Each row is followed by its group and then its class within the group.
[  2.5  16.6   1.5  26.4   9.8 -36.7 -16.0  15.8   0.1  -6.8   9.2  -2.8
  -3.6   6.1  12.1  10.9   9.6  35.0   7.3  -4.0  -1.0   7.2   1.2   7.0
 -17.2  -7.3  -1.1 -23.6   4.5  -8.6   2.6 -11.4  -0.3   3.0  -3.8  -9.1
  -1.4]
<33>:gogu
[ -3.3  22.8   2.4  16.8  11.7 -17.8 -18.9  17.2 -29.7 -23.5   3.2   5.4
 -15.3  16.1  -1.5   8.3   5.7  45.9   6.8  -0.5   3.7  15.7   4.6   4.7
  -8.6 -11.6  -3.4 -23.2   3.5 -17.0   6.6 -12.0  -3.8  -2.3 -48.9  -8.0
   0.1]
<32>:fupe
[ -7.1  15.5   4.4  19.4 -15.4  -2.3 -18.9  11.9  -1.3 -14.9   2.1   4.7
   2.0  10.7  12.1  -3.1  11.3  35.8   9.3  -9.1  -6.8   7.4   3.7   3.3
 -24.5 -12.1  -8.6 -25.4   9.4  -1.3   0.2 -14.1  -4.5  -1.4 -23.8 -15.1
   3.0]
<33>:gogu
[  0.9   9.9  -9.5  21.5  -8.2 -12.0  13.1   8.3  10.0   8.1   6.4 -10.4
 -11.6 -13.5  -3.5  -4.4  20.3   7.5 -12.6  -3.7  10.4   1.9  -0.1 -17.3
 -15.6  -9.4 -10.4  -9.9  11.0  -7.6  14.1 -14.2  -1.2  -2.6  15.6  -9.7
  -1.7]
<32>:fupe
[-10.3   2.9  -7.3  29.8  10.0  -4.3 -22.8   8.4  -5.2 -19.3  14.1   8.9
 -12.4  28.3  20.1  12.5   1.7  21.1  29.9  -2.0   3.5  10.3  -7.6   1.0
 -15.4 -14.2  -1.8 -26.9   5.9  -9.9   3.7  -7.8   2.4  10.6 -27.2  -6.5
   5.8]
<32>:fif
[ -3.0  17.2  -8.6  20.2   1.7   2.5 -14.8  12.2  -2.8  -6.6   0.0  -4.6
 -21.2   8.9   3.0   8.7   4.3  23.3  11.3  12.6   8.2   4.6   5.7  -2.9
   9.5 -10.1  -4.2 -29.1  -3.0  -9.9 -10.4 -10.2   1.2   6.7  -5.3  -5.7
  12.5]
<34>:fup
[ -6.3  24.8 -12.9  47.8  11.8  -9.5 -16.3  14.6 -12.6  -7.0   1.8  -0.9
   0.6  12.3   9.2  21.0   1.7  34.8  20.1 -10.2   0.7   5.5  10.6   5.2
 -20.0 -21.6  -1.8 -34.8   3.3 -11.4  -9.5 -10.9   7.5   1.9 -17.2  -4.8
  11.2]
<33>:korim
[ -7.4  10.9   0.5 -13.4   1.5 -15.3  -6.1   5.8 -10.4  -3.2   8.8  -0.5
 -15.5   4.5   1.5  -6.6   3.2  24.3  -2.4  23.7  -5.0   4.7  -8.9   3.4
 -17.8 -19.2  -9.7 -33.7   3.3 -20.0   1.0  -5.7   4.1   1.2 -12.0  -7.5
   2.6]
<34>:foz
[ -2.9  20.7   1.5  19.2   5.7 -15.9 -12.0  10.1   5.4  -4.4   5.9  -5.1
  -8.4  12.2  -2.3   3.2   9.5  52.9  -0.6  -6.3  -4.5   2.8   2.5  -1.8
 -14.6 -16.6   1.8 -26.7 -15.2 -16.9   4.3 -22.2   2.0   1.3 -20.5  -9.7
   4.8]
<33>:gogu
[ -5.3  15.1 -15.7  37.2  13.3  -5.6  -1.1  12.7   2.6 -20.2  11.5  -8.3
  -5.5  13.0  17.5   7.3  19.9  53.3  19.2   5.2  -6.7  19.4   0.4  -9.1
 -18.7 -16.7  -1.6 -26.2   4.0  -8.3  -5.3  -2.4   3.1  -4.6  15.4  -8.8
   4.9]
<32>:fupe
[-13.3  13.0   0.7  16.0  12.6 -20.5 -15.9  14.8  -3.9  -3.4  19.6  -7.2
   3.6  -6.4   2.8  15.3  16.2  45.2   1.1   5.0   4.3  17.2   6.5   6.5
 -17.3  -8.1  -2.4 -24.0   6.8 -10.6  17.2 -12.4   4.4  -1.8 -17.9 -11.0
   6.6]
<32>:fupe
[-11.9  17.7   7.1   4.7  27.0 -23.0 -15.6  22.0  -5.2 -20.0  12.5   0.0
 -12.1  29.1  -2.6   1.9  19.9  49.8  12.9 -17.1  12.0  31.2   4.8  -1.7
 -29.2  -8.8 -11.4 -32.3   5.1 -22.7  16.9 -26.8  10.2  -7.8 -28.3 -17.8
   6.0]
<33>:gogu
[ -2.5  17.8  -3.0  24.0  21.3 -14.4 -10.5  15.9   5.0  -2.4  14.9  -2.2
  -9.6   9.0   3.8  11.3  15.5  37.1   3.9 -14.3  -6.3   8.6   2.7  -1.2
 -18.3 -12.2  -5.0 -25.0   3.0 -23.9   0.2 -15.9  -2.2   4.9 -34.8  -1.3
   5.4]
<32>:fif
[ -5.8  20.6  -0.4  25.0  15.6 -19.6  -1.8  19.7   3.2 -16.3  18.5   2.9
  -2.2  10.6   5.1  -2.5  20.0  43.8   3.4 -11.1   2.5 -75.8   4.6  -0.8
 -13.9 -10.1 -12.2 -25.8   7.9 -14.9   8.3 -26.7  13.4  -3.2 -27.4 -10.5
   6.4]
<33>:korim
[-11.8  10.9   8.1   3.4  -7.8  -5.2 -21.8  10.5 -10.9 -16.6   2.7  -4.9
  -6.6  10.2  -1.5   5.7   3.0  29.4   2.6 -10.6  -0.2  11.0   1.6   3.0
  -8.9 -12.1  -6.3 -21.8   8.0 -14.9   5.7 -10.6   5.5  -2.9 -22.7 -32.3
  10.2]
<34>:foz
